Below is a small trained network, with its code and all its weights. Each question gives an input and a class and asks what happens when units are switched off, that is, made to give their printed mean instead of their output.

import numpy as np


def w(rows, s, z=0):
    codes = np.array(rows[::2]) - 128.0
    scale = np.full(codes.shape[1], s)
    scale[-1] = z or s
    return codes * scale


def norm(h):
    return h / np.sqrt((h * h).mean(-1, keepdims=True) + 1e-5)


def f(y):
    return np.maximum(y, 0)


def log_softmax(a):
    a = a - a.max(-1, keepdims=True)
    return a - np.log(np.exp(a).sum(-1, keepdims=True))


def net(x, mask):
    res = np.array(x, float).reshape(1, 8) / 4 @ E
    u = 0
    for l in range(2):
        y = f(norm(res) @ A[l][:, :-1].T + A[l][:, -1])
        res = res + np.where(mask[u : u + 13], y, B[l][:, -1]) @ B[l][:, :-1]
        u += 13
    return log_softmax(norm(res)[-1] @ U[:, :-1].T + U[:, -1])


A, B = {}, {}
E = w([
[126,203,58,198],'x0',
[212,194,134,104],'x1',
[155,167,120,114],'x2',
[211,32,2,76],'x3',
[132,85,151,62],'x4',
[190,104,192,167],'x5',
[166,175,115,106],'x6',
[126,129,129,115],'x7',
],0.0069)
A[0] = w([
[109,91,224,110,157],'L0N1',
[140,163,146,119,163],'L0N2',
[192,108,143,55,119],'L0N3',
[121,169,121,179,105],'L0N4',
[157,104,94,179,109],'L0N5',
[210,91,99,164,203],'L0N6',
[215,166,204,134,103],'L0N7',
[98,144,125,114,61],'L0N8',
[95,136,249,110,77],'L0N9',
[135,194,196,78,83],'L0N10',
[101,180,133,168,91],'L0N11',
[80,180,150,173,90],'L0N12',
[127,129,206,150,3],'L0N13',
],0.013,0.0042)
B[0] = w([
[51,142,126,44,253],'L0N1',
[77,100,200,145,184],'L0N2',
[154,32,44,84,229],'L0N3',
[146,138,128,196,181],'L0N4',
[90,231,65,75,174],'L0N5',
[67,122,63,36,252],'L0N6',
[112,176,91,127,231],'L0N7',
[87,160,195,135,137],'L0N8',
[94,215,72,110,255],'L0N9',
[86,191,178,140,215],'L0N10',
[254,115,180,207,190],'L0N11',
[184,187,139,199,211],'L0N12',
[50,85,196,161,175],'L0N13',
],0.0066,0.0061)
A[1] = w([
[55,179,192,77,222],'L1N1',
[166,202,163,137,173],'L1N2',
[51,158,123,103,129],'L1N3',
[175,102,148,146,3],'L1N4',
[86,105,122,151,158],'L1N5',
[161,141,66,130,90],'L1N6',
[83,74,182,145,62],'L1N7',
[114,87,127,83,30],'L1N8',
[140,151,163,178,102],'L1N9',
[34,200,10,105,183],'L1N10',
[51,54,102,131,55],'L1N11',
[124,58,155,178,84],'L1N12',
[151,46,122,41,169],'L1N13',
],0.014,0.0035)
B[1] = w([
[252,139,201,112,211],'L1N1',
[99,54,177,181,178],'L1N2',
[181,157,172,131,182],'L1N3',
[86,148,155,140,128],'L1N4',
[151,144,161,111,146],'L1N5',
[2,117,181,76,160],'L1N6',
[176,149,90,102,141],'L1N7',
[174,131,117,154,155],'L1N8',
[207,101,112,202,156],'L1N9',
[96,152,229,41,248],'L1N10',
[139,113,106,77,168],'L1N11',
[118,138,78,81,131],'L1N12',
[89,107,5,179,205],'L1N13',
],0.0092,0.014)
U = w([
[173,157,201,99,175],'0',
[93,155,166,21,231],'1',
[74,97,69,3,109],'2',
[134,43,29,54,16],'3',
[152,161,147,157,2],'4',
],0.011,0.0024)

Each question gives the input, the list of numbers given to net, and the class t.
The units are the neurons (one row each of A and B). Each row of codes is followed by its name. A weight is (code - 128) times the scale printed after its matrix; where a second scale follows, it is the last column's (A, B and U).
mask holds one flag per neuron, layer by layer. A switched-off neuron (its flag False) gives its mean, the last column of its row in B, instead of its output. The means were averaged over made-up inputs and are rounded, as every weight is.
A unit's drop is (log p(t) with every unit on - log p(t) with that unit switched off) / (log p(t) with every unit on - log p(t) with every unit switched off).
The circuit of an input: a set's keep is (log p(t) with only the set's units on - log p(t) with every unit switched off) / (log p(t) with every unit on - log p(t) with every unit switched off). Starting from the 12 units with the biggest drops (on a tie, the unit counted first), units are removed one at a time, each time the one whose removal leaves the highest keep (on an exact tie, the one counted first), for as long as the keep stays at least 0.8.
units of the circuit, in order: the units of the circuit, biggest drop first
unit that matters most: the unit with the biggest drop
k most important neurons: the k neurons with the biggest drops, biggest first
drop of u: that unit's drop, to one decimal
input [-4,-1,-7,4,1,2,-7,0], class 3: units of the circuit, in order	[L1N13]
input [-2,0,5,1,5,-8,-8,-2], class 3: 2 most important neurons	[L0N9; L1N13]
input [-5,7,3,6,5,-8,-2,5], class 3: units of the circuit, in order	[L1N13; L0N9; L0N1]
input [-8,7,-4,1,5,3,1,-3], class 3: units of the circuit, in order	[L1N13; L1N10]
input [4,-6,8,5,-8,-4,2,-1], class 1: 3 most important neurons	[L1N10; L1N13; L0N3]
input [-7,-7,7,-4,-4,-7,-7,7], class 0: units of the circuit, in order	[L1N1; L1N3]
input [6,7,-4,0,-1,-3,-4,4], class 4: 2 most important neurons	[L0N11; L0N1]
input [5,-4,1,-2,-2,5,0,-2], class 4: 2 most important neurons	[L1N10; L1N1]
input [2,-5,5,-7,-8,-4,-6,3], class 4: 2 most important neurons	[L0N11; L1N10]
input [4,-8,1,-1,1,-4,1,-4], class 0: 3 most important neurons	[L0N3; L1N13; L0N6]
input [2,7,-5,0,-8,-8,-4,-1], class 4: 2 most important neurons	[L0N11; L0N6]
input [4,-3,-3,-6,-3,1,5,4], class 4: 2 most important neurons	[L1N10; L0N11]
input [7,-1,-5,8,-4,7,6,1], class 1: 4 most important neurons	[L1N10; L0N5; L0N3; L1N6]
input [8,-4,-3,8,-1,-3,-8,6], class 1: units of the circuit, in order	[L1N10]
input [3,2,2,-1,-1,1,-3,2], class 4: 2 most important neurons	[L1N10; L1N1]
input [2,-8,8,-2,2,-2,-7,-4], class 0: 2 most important neurons	[L0N3; L0N6]
input [3,4,-6,-3,-4,-8,-2,7], class 4: 2 most important neurons	[L0N11; L1N10]
input [2,-4,8,-5,-6,0,8,-1], class 4: drop of L0N11	0.1
input [-2,-7,-2,3,7,4,4,2], class 3: drop of L0N9	0.1
input [2,-8,-4,-1,-5,-1,7,3], class 4: drop of L0N6	0.1
input [5,6,-4,3,-8,8,1,2], class 1: unit that matters most	L0N6
